Below is a small trained network, with its code and all its weights. Each question gives an input and a class and asks what happens when units are switched off, that is, made to give their printed mean instead of their output.

import numpy as np


def w(rows, s, z=0):
    codes = np.array(rows[::2]) - 128.0
    scale = np.full(codes.shape[1], s)
    scale[-1] = z or s
    return codes * scale


def norm(h):
    return h / np.sqrt((h * h).mean(-1, keepdims=True) + 1e-5)


def f(y):
    return y / 2 * (1 + np.tanh(0.7978845608 * (y + 0.044715 * y**3)))


def log_softmax(a):
    a = a - a.max(-1, keepdims=True)
    return a - np.log(np.exp(a).sum(-1, keepdims=True))


def net(x, mask):
    res = np.array(x, float).reshape(1, 7) / 4 @ E
    u = 0
    for l in range(3):
        y = f(norm(res) @ A[l][:, :-1].T + A[l][:, -1])
        res = res + np.where(mask[u : u + 15], y, B[l][:, -1]) @ B[l][:, :-1]
        u += 15
    return log_softmax(norm(res)[-1] @ U[:, :-1].T + U[:, -1])


A, B = {}, {}
E = w([
[206,115,137,171,132,73,109,135,143,128,93,46],'x0',
[140,137,109,125,87,73,101,151,83,171,128,176],'x1',
[127,147,126,161,104,148,92,67,74,94,142,124],'x2',
[177,99,104,154,183,202,103,176,69,184,148,141],'x3',
[56,102,139,161,87,143,132,133,107,184,109,78],'x4',
[120,34,30,4,141,145,143,67,60,144,62,107],'x5',
[87,154,117,182,211,90,121,82,134,153,83,159],'x6',
],0.014)
A[0] = w([
[141,152,115,218,69,186,118,54,51,57,162,154,37],'0.n1',
[101,137,143,158,180,249,152,111,200,77,144,67,28],'0.n2',
[203,138,144,184,124,90,127,143,116,126,116,64,76],'0.n3',
[148,127,137,110,38,182,148,199,146,92,169,103,38],'0.n4',
[168,133,126,109,51,185,123,154,109,100,156,118,33],'0.n5',
[52,145,144,115,123,203,146,163,133,123,158,245,35],'0.n6',
[123,133,145,216,107,157,119,194,172,111,176,177,46],'0.n7',
[70,148,116,214,237,93,132,98,123,140,112,168,20],'0.n8',
[28,114,135,196,70,157,144,153,110,207,143,67,15],'0.n9',
[160,126,127,170,178,191,141,177,103,163,144,137,30],'0.n10',
[105,118,122,88,158,114,180,250,217,182,126,157,40],'0.n11',
[150,131,126,144,158,190,119,166,97,174,148,137,2],'0.n12',
[224,148,123,114,178,111,139,118,138,47,173,230,15],'0.n13',
[151,149,115,156,46,60,112,157,81,191,143,222,53],'0.n14',
[64,153,140,122,68,61,160,118,191,78,142,128,32],'0.n15',
],0.016,0.0085)
B[0] = w([
[125,132,193,116,185,147,41,65,106,119,172,56,218],'0.n1',
[95,101,139,118,182,50,137,237,83,66,149,160,229],'0.n2',
[119,109,56,147,104,118,97,154,191,147,201,74,220],'0.n3',
[141,94,184,78,105,80,144,128,171,228,135,196,216],'0.n4',
[166,95,184,78,106,122,139,125,169,194,140,183,189],'0.n5',
[50,132,34,139,97,155,118,131,200,129,239,95,235],'0.n6',
[167,219,118,121,104,153,210,116,42,160,130,110,242],'0.n7',
[161,96,191,63,90,89,131,139,173,254,150,209,254],'0.n8',
[124,179,119,91,148,203,88,194,203,106,13,114,211],'0.n9',
[170,98,110,193,83,131,68,97,93,69,104,194,191],'0.n10',
[124,121,206,110,183,135,44,50,94,120,146,39,225],'0.n11',
[172,77,107,165,94,158,71,122,94,96,122,191,169],'0.n12',
[118,170,122,98,147,196,90,193,198,113,9,119,235],'0.n13',
[99,88,166,125,193,74,155,221,94,52,150,152,233],'0.n14',
[166,120,111,166,65,139,66,101,90,72,115,200,245],'0.n15',
],0.025,0.0088)
A[1] = w([
[174,75,86,225,135,203,143,110,72,114,122,189,57],'1.n1',
[94,100,174,155,171,124,169,158,118,95,138,134,56],'1.n2',
[98,123,141,176,51,86,144,32,159,25,85,177,37],'1.n3',
[94,135,130,201,195,90,144,66,182,191,106,203,53],'1.n4',
[32,141,100,166,134,168,193,73,171,111,190,140,1],'1.n5',
[124,153,114,117,139,192,159,149,176,109,35,101,42],'1.n6',
[98,72,138,138,186,55,175,210,84,66,137,126,51],'1.n7',
[41,98,168,193,91,154,136,169,108,170,53,87,67],'1.n8',
[145,226,163,208,119,147,190,143,123,141,171,123,86],'1.n9',
[113,115,159,140,162,80,188,82,146,218,109,177,79],'1.n10',
[141,195,150,189,101,120,191,135,115,132,132,112,72],'1.n11',
[120,89,41,48,160,188,240,66,31,146,99,109,106],'1.n12',
[176,76,57,250,142,70,175,124,210,162,136,23,64],'1.n13',
[105,142,224,149,182,115,57,44,78,134,131,25,86],'1.n14',
[110,112,109,112,146,78,147,161,89,104,126,130,104],'1.n15',
],0.02,0.0063)
B[1] = w([
[150,103,125,147,76,83,61,105,77,101,105,154,171],'1.n1',
[110,122,143,155,145,108,164,162,134,95,145,157,152],'1.n2',
[194,59,105,163,116,132,40,132,43,121,122,167,188],'1.n3',
[119,129,146,131,115,90,111,139,147,204,160,157,157],'1.n4',
[114,132,66,94,81,110,99,191,120,128,197,71,152],'1.n5',
[104,131,150,126,136,134,97,151,148,131,36,99,184],'1.n6',
[74,118,124,163,164,106,203,140,127,52,140,164,220],'1.n7',
[150,128,111,129,145,134,115,138,184,112,85,145,139],'1.n8',
[95,147,95,104,152,72,171,80,48,156,38,113,169],'1.n9',
[99,130,150,123,120,89,117,123,144,202,131,192,199],'1.n10',
[143,175,120,103,127,162,181,132,62,152,112,118,141],'1.n11',
[134,228,135,90,124,109,176,124,6,158,98,103,194],'1.n12',
[74,143,56,78,69,164,73,163,129,120,232,93,174],'1.n13',
[129,121,149,199,215,139,137,31,167,141,153,76,244],'1.n14',
[114,90,152,139,141,102,150,157,111,105,137,109,167],'1.n15',
],0.027,0.011)
A[2] = w([
[209,235,132,187,95,102,193,104,236,86,140,130,59],'2.n1',
[126,108,118,138,95,155,122,81,118,86,121,178,77],'2.n2',
[160,205,72,177,127,156,255,73,103,166,91,137,38],'2.n3',
[139,115,134,143,106,127,148,126,134,129,126,124,65],'2.n4',
[194,133,88,187,86,165,162,168,135,140,207,129,41],'2.n5',
[123,109,57,165,93,174,161,137,193,117,192,117,66],'2.n6',
[108,109,99,210,92,91,150,120,163,217,101,135,34],'2.n7',
[139,154,141,145,92,138,131,113,149,117,124,136,74],'2.n8',
[186,197,108,82,150,195,135,148,205,79,74,135,47],'2.n9',
[231,30,174,14,28,166,248,106,147,155,141,102,6],'2.n10',
[113,149,135,145,93,120,188,84,159,105,96,137,35],'2.n11',
[152,112,125,101,117,118,163,85,181,190,126,196,83],'2.n12',
[56,157,48,106,85,192,167,87,138,110,198,139,13],'2.n13',
[202,57,63,224,120,192,109,150,60,142,126,170,3],'2.n14',
[156,184,118,157,117,141,145,139,219,93,38,99,55],'2.n15',
],0.016,0.0044)
B[2] = w([
[129,64,136,106,139,84,104,117,109,159,93,77,130],'2.n1',
[219,130,134,184,121,174,168,136,138,128,128,123,176],'2.n2',
[157,172,117,99,95,131,183,111,70,128,105,129,200],'2.n3',
[80,164,211,74,131,150,51,154,85,107,171,146,107],'2.n4',
[108,126,104,85,97,158,107,77,132,118,115,124,157],'2.n5',
[141,163,93,103,97,141,137,129,107,137,141,87,187],'2.n6',
[145,100,179,71,123,155,137,124,156,97,159,122,173],'2.n7',
[27,86,168,96,194,120,4,182,27,165,157,148,117],'2.n8',
[119,97,115,175,102,115,146,115,141,141,44,102,215],'2.n9',
[79,120,130,139,166,63,118,132,175,221,136,194,203],'2.n10',
[148,146,92,110,195,140,73,171,95,164,140,168,118],'2.n11',
[185,115,147,114,101,146,195,123,154,142,143,103,250],'2.n12',
[184,84,90,140,101,100,137,154,159,114,135,50,193],'2.n13',
[144,112,125,136,74,132,143,69,127,86,114,167,254],'2.n14',
[101,141,134,91,125,212,102,172,140,106,140,159,198],'2.n15',
],0.027,0.0065)
U = w([
[162,98,194,83,90,93,137,132,189,247,151,209,57],'0',
[203,85,117,181,61,138,51,91,72,75,109,194,147],'1',
[95,153,134,115,144,200,86,193,189,123,5,101,8],'2',
[105,136,36,97,72,135,108,169,150,125,223,60,208],'3',
[141,214,139,114,132,109,214,102,27,168,83,112,130],'4',
[129,111,190,183,215,148,114,43,172,133,168,86,245],'5',
[87,89,155,156,169,82,205,209,123,51,146,192,77],'6',
],0.014,0.0015)

Each question gives the input, the list of numbers given to net, and the class t.
The units are the neurons (one row each of A and B). Each row of codes is followed by its name. A weight is (code - 128) times the scale printed after its matrix; where a second scale follows, it is the last column's (A, B and U).
mask holds one flag per neuron, layer by layer. A switched-off neuron (its flag False) gives its mean, the last column of its row in B, instead of its output. The means were averaged over made-up inputs and are rounded, as every weight is.
A unit's drop is (log p(t) with every unit on - log p(t) with that unit switched off) / (log p(t) with every unit on - log p(t) with every unit switched off).
The circuit of an input: a set's keep is (log p(t) with only the set's units on - log p(t) with every unit switched off) / (log p(t) with every unit on - log p(t) with every unit switched off). Starting from the 12 units with the biggest drops (on a tie, the unit counted first), units are removed one at a time, each time the one whose removal leaves the highest keep (on an exact tie, the one counted first), for as long as the keep stays at least 0.8.
circuit, biggest first: the units of the circuit, biggest drop first
unit that matters most: the unit with the biggest drop
top k neurons: the k neurons with the biggest drops, biggest first
top k neurons in layer l: the k neurons of layer l with the biggest drops, biggest first
input [4,-1,-6,8,5,-5,-1], class 1: top 2 neurons in layer 0 => (0.n10 0.n12)
input [8,0,-5,-3,6,-4,-3], class 3: circuit, biggest first => (0.n3)
input [5,-7,2,-1,-5,-6,-1], class 6: top 3 neurons => (0.n2 1.n7 0.n6)
input [2,-7,-5,6,-6,0,2], class 6: top 2 neurons in layer 1 => (1.n7 1.n3)
input [2,-6,1,-6,-7,0,3], class 2: top 2 neurons => (0.n13 1.n6)
input [8,7,6,-2,-5,0,8], class 0: top 2 neurons => (0.n8 0.n6)
input [1,1,5,-4,5,-6,-4], class 4: top 4 neurons => (0.n7 0.n13 0.n11 0.n8)
input [5,-5,7,3,7,8,-6], class 4: top 4 neurons => (1.n12 0.n13 0.n8 0.n11)
input [-7,2,2,5,-4,8,4], class 4: top 2 neurons => (1.n12 0.n3)
input [7,7,-6,-5,7,-8,-1], class 4: top 2 neurons => (0.n7 0.n13)
input [-1,6,4,-5,-1,3,0], class 6: top 2 neurons => (0.n14 1.n7)
input [6,-8,-2,-7,-8,1,4], class 2: top 2 neurons => (0.n13 0.n14)
input [2,4,6,0,-3,-2,5], class 5: top 3 neurons => (0.n1 1.n14 0.n4)
input [1,-2,-6,5,8,1,-1], class 2: circuit, biggest first => (0.n9)
input [7,7,2,6,-1,2,-1], class 3: top 2 neurons => (0.n3 1.n13)
input [8,-6,-4,8,7,3,2], class 1: top 3 neurons => (0.n10 1.n1 0.n12)
input [-6,-8,1,0,8,8,-3], class 2: top 2 neurons in layer 0 => (0.n9 0.n7)
input [6,8,-6,8,-7,4,-4], class 1: top 3 neurons => (0.n2 0.n10 0.n12)
input [-1,4,1,-6,-1,-8,-5], class 4: top 2 neurons => (0.n7 1.n9)
input [-3,2,8,5,4,-4,-6], class 5: circuit, biggest first => (0.n1)
input [1,-8,-2,-8,-4,-8,-3], class 1: top 2 neurons => (0.n15 1.n3)
input [2,-1,-8,-2,-8,7,-7], class 2: circuit, biggest first => (0.n8 0.n13)
input [1,-7,-2,3,-3,-7,2], class 4: top 2 neurons in layer 1 => (1.n9 1.n11)
input [3,1,-2,8,-7,-8,-3], class 1: top 3 neurons in layer 0 => (0.n10 0.n12 0.n13)
input [-1,8,6,0,1,4,1], class 6: top 2 neurons in layer 0 => (0.n14 0.n11)
input [8,4,-8,0,6,6,1], class 3: top 3 neurons in layer 0 => (0.n1 0.n13 0.n3)
input [-5,-1,-4,3,-3,2,-1], class 3: unit that matters most => 0.n6
input [-1,-8,5,-8,1,-8,-5], class 1: top 2 neurons in layer 0 => (0.n15 0.n14)
input [-2,6,5,5,4,3,6], class 0: top 4 neurons in layer 0 => (0.n8 0.n2 0.n11 0.n15)
